Below are the code and all the weights of a small trained network. Each question names an input and a class and asks about switching units off, where a switched-off unit gives its printed mean instead of its output.

import numpy as np


def w(rows, s, z=0):
    codes = np.array(rows[::2]) - 128.0
    scale = np.full(codes.shape[1], s)
    scale[-1] = z or s
    return codes * scale


def f(y):
    return y / 2 * (1 + np.tanh(0.7978845608 * (y + 0.044715 * y**3)))


def log_softmax(a):
    a = a - a.max(-1, keepdims=True)
    return a - np.log(np.exp(a).sum(-1, keepdims=True))


def net(x, mask):
    res = np.array(x, float).reshape(1, 8) / 4 @ E
    y = f(res @ A[0][:, :-1].T + A[0][:, -1])
    res = res + np.where(mask, y, B[0][:, -1]) @ B[0][:, :-1]
    return log_softmax(res[-1] @ U[:, :-1].T + U[:, -1])


A, B = {}, {}
E = w([
[112,136,105,144,149,116],'x0',
[78,129,94,132,184,120],'x1',
[68,175,20,44,40,203],'x2',
[73,213,228,175,124,193],'x3',
[114,142,105,138,139,106],'x4',
[2,22,153,178,47,105],'x5',
[124,132,119,135,129,121],'x6',
[104,132,99,140,157,121],'x7',
],0.0073)
A[0] = w([
[188,215,103,136,138,159,53],'N1',
[190,211,127,85,167,140,75],'N2',
[152,230,129,113,159,120,137],'N3',
[51,181,190,113,194,222,203],'N4',
[55,206,77,28,60,207,2],'N5',
[183,179,142,51,188,163,44],'N6',
[114,100,132,103,169,190,204],'N7',
[87,185,20,86,34,173,35],'N8',
[149,151,217,203,188,74,118],'N9',
[58,255,229,161,123,171,117],'N10',
[185,36,40,86,142,95,143],'N11',
[45,65,131,199,38,141,117],'N12',
[155,110,167,127,143,147,16],'N13',
[27,65,150,164,32,148,74],'N14',
[144,89,184,99,196,42,94],'N15',
[112,155,85,41,42,156,108],'N16',
[125,213,154,205,82,119,190],'N17',
[178,73,73,71,132,97,59],'N18',
[175,215,139,56,197,143,64],'N19',
[90,221,186,179,108,193,112],'N20',
[189,201,110,120,180,201,84],'N21',
],0.0083,0.0022)
B[0] = w([
[118,210,124,170,134,114,187],'N1',
[32,207,192,152,117,157,208],'N2',
[71,154,157,162,120,120,192],'N3',
[165,115,81,63,77,103,221],'N4',
[189,63,104,212,212,236,232],'N5',
[114,156,181,155,143,77,201],'N6',
[162,138,158,121,75,147,145],'N7',
[175,66,72,195,165,175,233],'N8',
[200,9,94,173,170,166,254],'N9',
[205,91,2,59,68,59,247],'N10',
[172,159,60,45,53,108,229],'N11',
[54,183,201,128,133,58,236],'N12',
[133,84,131,190,139,148,134],'N13',
[81,211,216,139,204,56,237],'N14',
[188,74,63,183,134,205,209],'N15',
[147,118,89,164,172,145,210],'N16',
[141,144,95,68,138,180,179],'N17',
[151,160,85,62,108,101,186],'N18',
[62,133,196,165,96,90,218],'N19',
[208,96,73,57,100,101,213],'N20',
[90,184,179,127,134,95,210],'N21',
],0.0078,0.0073)
U = w([
[193,146,87,27,75,60,252],'0',
[197,73,161,167,191,175,81],'1',
[45,233,254,132,141,57,30],'2',
],0.0067,0.0036)

Each question gives the input, the list of numbers given to net, and the class t.
The units are the neurons (one row each of A and B). Each row of codes is followed by its name. A weight is (code - 128) times the scale printed after its matrix; where a second scale follows, it is the last column's (A, B and U).
mask holds one flag per neuron, in row order. A switched-off neuron (its flag False) gives its mean, the last column of its row in B, instead of its output. The means were averaged over made-up inputs and are rounded, as every weight is.
A unit's drop is (log p(t) with every unit on - log p(t) with that unit switched off) / (log p(t) with every unit on - log p(t) with every unit switched off).
The circuit of an input: a set's keep is (log p(t) with only the set's units on - log p(t) with every unit switched off) / (log p(t) with every unit on - log p(t) with every unit switched off). Starting from the 12 units with the biggest drops (on a tie, the unit counted first), units are removed one at a time, each time the one whose removal leaves the highest keep (on an exact tie, the one counted first), for as long as the keep stays at least 0.8.
units of the circuit, in order: the units of the circuit, biggest drop first
unit that matters most: the unit with the biggest drop
top k neurons: the k neurons with the biggest drops, biggest first
drop of u: that unit's drop, to one decimal
input [-1,0,-4,4,5,4,-4,5], class 0: unit that matters most	N5
input [1,-6,2,4,-6,8,3,3], class 2: top 2 neurons	[N14 N12]
input [-4,-2,1,1,-4,2,6,6], class 2: top 3 neurons	[N9 N10 N11]
input [5,-5,8,1,0,7,0,-5], class 1: top 3 neurons	[N5 N8 N16]
input [1,3,-5,5,2,4,-5,7], class 0: units of the circuit, in order	[N10 N4]
input [7,5,8,-7,1,-7,-8,4], class 1: top 3 neurons	[N5 N8 N10]
input [4,-7,-4,8,-4,8,6,-2], class 0: top 3 neurons	[N10 N20 N9]
input [-4,1,-7,-5,-8,8,-7,0], class 2: top 4 neurons	[N12 N14 N5 N8]
input [-5,-1,6,3,6,-7,5,-5], class 2: top 4 neurons	[N2 N21 N19 N9]
input [-8,3,-5,0,-3,-6,5,-4], class 2: drop of N2	0.2
input [7,8,7,-5,-7,-7,0,3], class 1: drop of N8	0.7
input [-2,0,8,-4,-1,-6,-6,-3], class 1: drop of N5	0.4
